Below is a small trained network, with its code and all its weights. Each question gives an input and a target symbol and asks what happens when units are switched off, that is, made to give their printed mean instead of their output.

import numpy as np


def w(rows, s, z=0):
    codes = np.array(rows[::2]) - 128.0
    scale = np.full(codes.shape[1], s)
    scale[-1] = z or s
    return codes * scale


def f(y):
    return y / 2 * (1 + np.tanh(0.7978845608 * (y + 0.044715 * y**3)))


def softmax(a):
    e = np.exp(a - a.max(-1, keepdims=True))
    return e / e.sum(-1, keepdims=True)


def log_softmax(a):
    a = a - a.max(-1, keepdims=True)
    return a - np.log(np.exp(a).sum(-1, keepdims=True))


def net(x, mask):
    ids = ['ΛΦβδεηθμπστω'.index(c) for c in x.split()]
    T = len(ids)
    res = E[ids] + P[:T]
    u = 0
    for l in range(2):
        q, k, v = (res @ M[l].T for M in (Q, K, V))
        z = softmax(np.where(np.tri(T) > 0, q @ k.T / 4**0.5, -1e9)) @ v
        res = res + np.where(mask[u], z, O[l][:, -1]) @ O[l][:, :-1]
        u += 1
        y = f(res @ A[l][:, :-1].T + A[l][:, -1])
        res = res + np.where(mask[u : u + 12], y, B[l][:, -1]) @ B[l][:, :-1]
        u += 12
    return log_softmax(res[-1] @ U[:, :-1].T + U[:, -1])


Q, K, V, O, A, B = {}, {}, {}, {}, {}, {}
E = w([
[131,112,143,208,56,74,128,169],'Λ',
[128,95,197,238,84,172,92,132],'Φ',
[155,121,190,150,112,203,81,245],'β',
[91,123,147,166,125,134,201,35],'δ',
[169,148,83,79,92,51,179,212],'ε',
[106,144,143,105,135,97,129,237],'η',
[204,141,114,169,136,138,108,228],'θ',
[155,95,199,117,25,194,142,118],'μ',
[203,137,105,223,162,174,134,77],'π',
[69,125,141,86,69,57,203,130],'σ',
[133,137,139,174,185,157,114,161],'τ',
[177,148,74,149,154,95,169,117],'ω',
],0.012)
P = w([
[145,176,165,121,148,115,183,132],'0',
[114,69,113,131,158,188,141,123],'1',
[110,122,84,116,92,121,53,99],'2',
[158,186,133,158,121,115,171,153],'3',
[149,132,222,78,205,131,79,130],'4',
[108,129,88,120,109,117,62,112],'5',
[140,183,142,137,99,140,169,151],'6',
[123,6,116,153,157,129,183,180],'7',
[110,119,96,120,121,99,66,115],'8',
[133,181,148,123,85,156,164,142],'9',
[98,52,172,137,217,84,87,91],'10',
[108,123,92,120,122,107,76,128],'11',
],0.02)
Q[0] = w([
[181,172,216,125,136,56,39,71],'0.h0',
[128,115,94,213,115,137,97,204],'0.h0',
[172,5,103,88,90,140,111,148],'0.h0',
[186,86,216,59,191,90,134,145],'0.h0',
],0.011)
K[0] = w([
[53,2,55,229,147,147,175,180],'0.h0',
[134,151,120,156,126,121,33,159],'0.h0',
[151,103,171,133,177,39,92,146],'0.h0',
[219,30,158,95,101,137,171,178],'0.h0',
],0.0097)
V[0] = w([
[251,131,112,10,152,187,134,137],'0.h0',
[65,42,101,69,180,134,116,108],'0.h0',
[147,101,43,167,98,253,83,195],'0.h0',
[88,149,175,223,148,245,103,112],'0.h0',
],0.0065)
O[0] = w([
[164,97,99,21,168,118,112,130,105],'0.h0',
[121,138,158,138,119,119,10,66,58],'0.h0',
[89,169,89,124,152,213,142,159,138],'0.h0',
[31,114,98,154,144,124,152,190,251],'0.h0',
],0.011,0.0019)
A[0] = w([
[148,33,254,108,169,121,129,141,94],'0.n0',
[177,105,173,177,163,154,134,174,82],'0.n1',
[46,201,24,85,69,58,144,149,2],'0.n2',
[171,142,208,142,247,155,197,147,144],'0.n3',
[153,52,105,185,38,178,98,172,80],'0.n4',
[134,177,38,78,93,163,100,131,61],'0.n5',
[68,140,80,151,104,101,133,135,63],'0.n6',
[126,184,57,150,106,160,67,73,91],'0.n7',
[119,62,110,68,173,214,115,96,129],'0.n8',
[183,191,154,120,94,97,139,122,128],'0.n9',
[89,55,128,167,166,179,97,139,119],'0.n10',
[95,184,93,63,176,89,116,74,209],'0.n11',
],0.0086,0.0078)
B[0] = w([
[123,127,121,169,52,64,121,135,227],'0.n0',
[181,89,183,126,151,88,111,148,158],'0.n1',
[243,106,188,207,128,140,67,94,140],'0.n2',
[107,166,136,129,88,2,158,72,253],'0.n3',
[150,153,100,88,170,112,173,131,187],'0.n4',
[94,180,92,105,76,45,125,62,132],'0.n5',
[207,138,184,87,112,104,160,99,134],'0.n6',
[84,118,129,208,112,87,140,178,156],'0.n7',
[80,148,52,118,131,108,109,143,177],'0.n8',
[95,150,93,117,155,172,176,173,165],'0.n9',
[64,132,102,109,166,155,168,146,206],'0.n10',
[109,93,157,185,71,153,78,133,177],'0.n11',
],0.0094,0.0066)
Q[1] = w([
[143,94,167,70,173,99,215,20],'1.h0',
[15,239,255,100,139,102,59,57],'1.h0',
[145,199,91,214,68,203,132,103],'1.h0',
[125,107,85,175,40,99,125,182],'1.h0',
],0.0083)
K[1] = w([
[57,162,169,109,74,81,171,74],'1.h0',
[110,9,109,157,136,93,160,133],'1.h0',
[156,127,74,207,99,196,128,109],'1.h0',
[124,121,147,121,156,155,55,105],'1.h0',
],0.011)
V[1] = w([
[110,130,155,120,205,51,76,158],'1.h0',
[185,132,71,172,241,114,146,58],'1.h0',
[75,66,103,147,137,138,139,2],'1.h0',
[184,51,76,155,103,179,120,180],'1.h0',
],0.0083)
O[1] = w([
[149,235,59,159,97,211,114,156,197],'1.h0',
[204,88,2,217,55,138,118,212,3],'1.h0',
[161,26,126,174,103,223,210,148,132],'1.h0',
[183,121,82,75,136,67,223,121,12],'1.h0',
],0.0082,0.0053)
A[1] = w([
[56,90,119,179,163,178,118,139,109],'1.n0',
[147,96,89,124,103,75,6,101,117],'1.n1',
[159,122,179,142,102,139,146,101,101],'1.n2',
[114,58,137,52,191,139,130,119,159],'1.n3',
[173,75,156,96,106,102,77,81,46],'1.n4',
[227,139,159,126,189,200,151,173,100],'1.n5',
[121,132,188,103,124,112,140,121,40],'1.n6',
[104,116,102,55,207,171,95,133,44],'1.n7',
[160,150,165,102,165,138,148,105,119],'1.n8',
[100,105,66,114,112,161,91,112,199],'1.n9',
[119,54,93,158,143,152,143,160,2],'1.n10',
[145,129,102,116,123,96,193,136,71],'1.n11',
],0.013,0.0094)
B[1] = w([
[206,137,141,80,87,162,117,158,255],'1.n0',
[88,115,99,111,87,214,153,69,208],'1.n1',
[122,168,85,136,200,119,112,135,180],'1.n2',
[129,86,118,85,196,182,144,148,160],'1.n3',
[246,158,84,175,200,109,131,97,157],'1.n4',
[104,149,135,163,117,63,110,89,137],'1.n5',
[164,133,83,177,141,161,112,133,181],'1.n6',
[166,126,143,99,15,84,97,126,155],'1.n7',
[130,114,122,172,43,117,134,163,155],'1.n8',
[163,110,116,131,163,92,94,177,212],'1.n9',
[170,146,129,116,154,85,148,55,153],'1.n10',
[105,152,175,163,135,187,92,135,151],'1.n11',
],0.013,0.0087)
U = w([
[119,163,157,168,89,35,186,125,236],'Λ',
[142,223,126,94,122,230,245,168,119],'Φ',
[159,158,138,75,94,83,71,105,81],'β',
[187,68,240,139,83,128,57,93,159],'δ',
[170,165,108,58,86,129,172,70,77],'ε',
[85,176,187,125,120,204,6,89,56],'η',
[86,190,10,126,165,138,101,162,59],'θ',
[125,78,130,78,190,119,111,122,253],'μ',
[186,110,57,126,115,79,170,162,100],'π',
[151,139,133,158,188,134,40,101,115],'σ',
[130,165,131,167,154,210,2,185,39],'τ',
[108,63,86,169,60,135,98,134,128],'ω',
],0.007,0.008)

Each question gives the input, a string of symbols that net reads in full, and the target symbol t.
The units are the heads (4 rows each of Q, K, V and O) and the neurons (one row each of A and B). Each row of codes is followed by its name. A weight is (code - 128) times the scale printed after its matrix; where a second scale follows, it is the last column's (O, A, B and U).
mask holds one flag per unit, layer by layer, with each layer's heads first. A switched-off unit (its flag False) gives its mean, the last column of its rows in O or B, instead of its output. The means were averaged over made-up inputs and are rounded, as every weight is.
A unit's drop is (log p(t) with every unit on - log p(t) with that unit switched off) / (log p(t) with every unit on - log p(t) with every unit switched off).
The circuit of an input: a set's keep is (log p(t) with only the set's units on - log p(t) with every unit switched off) / (log p(t) with every unit on - log p(t) with every unit switched off). Starting from the 12 units with the biggest drops (on a tie, the unit counted first), units are removed one at a time, each time the one whose removal leaves the highest keep (on an exact tie, the one counted first), for as long as the keep stays at least 0.8.
circuit, biggest first: the units of the circuit, biggest drop first
unit that matters most: the unit with the biggest drop
k most important neurons: the k neurons with the biggest drops, biggest first
k most important neurons of layer l: the k neurons of layer l with the biggest drops, biggest first
input Λ δ Λ π π π ω μ, target π: unit that matters most	1.h0
input η μ β Λ θ Φ τ μ, target θ: circuit, biggest first	[1.h0, 0.h0, 0.n8]
input ω μ ω δ μ δ σ π, target μ: circuit, biggest first	[0.h0, 1.n3]
input τ μ τ ω ω μ Φ ε, target ω: 2 most important neurons	[0.n0, 1.n1]
input μ ω ε δ ε Φ ω β δ ω τ, target β: circuit, biggest first	[0.h0, 1.n7, 0.n0, 1.h0]
input δ μ θ σ δ δ μ β Λ β θ, target β: circuit, biggest first	[0.h0, 1.n7, 0.n0, 1.h0]
input π η σ μ ε τ σ δ δ δ β θ, target θ: circuit, biggest first	[1.h0, 1.n0]
input Φ μ Λ τ Φ, target μ: circuit, biggest first	[1.h0, 1.n3]
input ω ω σ μ π θ, target θ: circuit, biggest first	[1.h0, 0.h0, 0.n5]
input μ σ σ ω ω π, target π: circuit, biggest first	[1.h0, 0.n3]
input σ ω δ η μ μ ω β, target μ: circuit, biggest first	[1.n3, 0.h0]
input Λ θ ω τ μ ε ε Φ μ Φ μ, target Φ: 2 most important neurons	[1.n0, 0.n10]
input ω μ σ, target σ: 2 most important neurons	[1.n4, 0.n11]
input β β Λ ω μ σ δ τ θ δ β, target τ: unit that matters most	0.h0
input π θ τ μ Λ ω ω μ μ μ μ, target μ: circuit, biggest first	[0.h0, 1.h0, 1.n3]
input Φ Φ π μ τ, target Φ: circuit, biggest first	[0.h0, 1.n0, 0.n10]
input ω Λ σ η ω, target Λ: circuit, biggest first	[0.h0, 0.n3, 1.h0]
input η π μ ω ω, target π: circuit, biggest first	[0.h0, 0.n11, 1.h0, 1.n10]
input π η δ, target δ: circuit, biggest first	[1.n0, 1.h0, 0.h0, 0.n3]
input θ μ δ η σ, target μ: circuit, biggest first	[0.h0, 1.h0]
input η τ η δ ε η μ μ Φ μ π, target μ: most important neuron of layer 0	[0.n0]
input δ δ δ Λ σ δ δ ε θ σ τ, target ε: 2 most important neurons of layer 0	[0.n3, 0.n0]
input δ τ ω μ η η π δ ω τ ω ε, target ε: 4 most important neurons of layer 0	[0.n3, 0.n2, 0.n10, 0.n11]
input Λ τ η τ μ μ, target μ: 2 most important neurons	[0.n3, 1.n3]
input σ δ μ σ β Λ, target Λ: 2 most important neurons of layer 1	[1.n0, 1.n1]
input η δ δ σ ω Φ μ δ δ τ, target Λ: 2 most important neurons	[1.n5, 0.n8]
input ε ω Φ Λ μ μ ε β δ μ δ, target β: 2 most important neurons	[1.n7, 0.n0]
input ω ω δ ε θ, target ω: 2 most important neurons	[1.n1, 0.n3]
input μ η μ Φ δ, target η: unit that matters most	0.n11
input Λ τ ε δ τ, target τ: 2 most important neurons of layer 1	[1.n0, 1.n9]
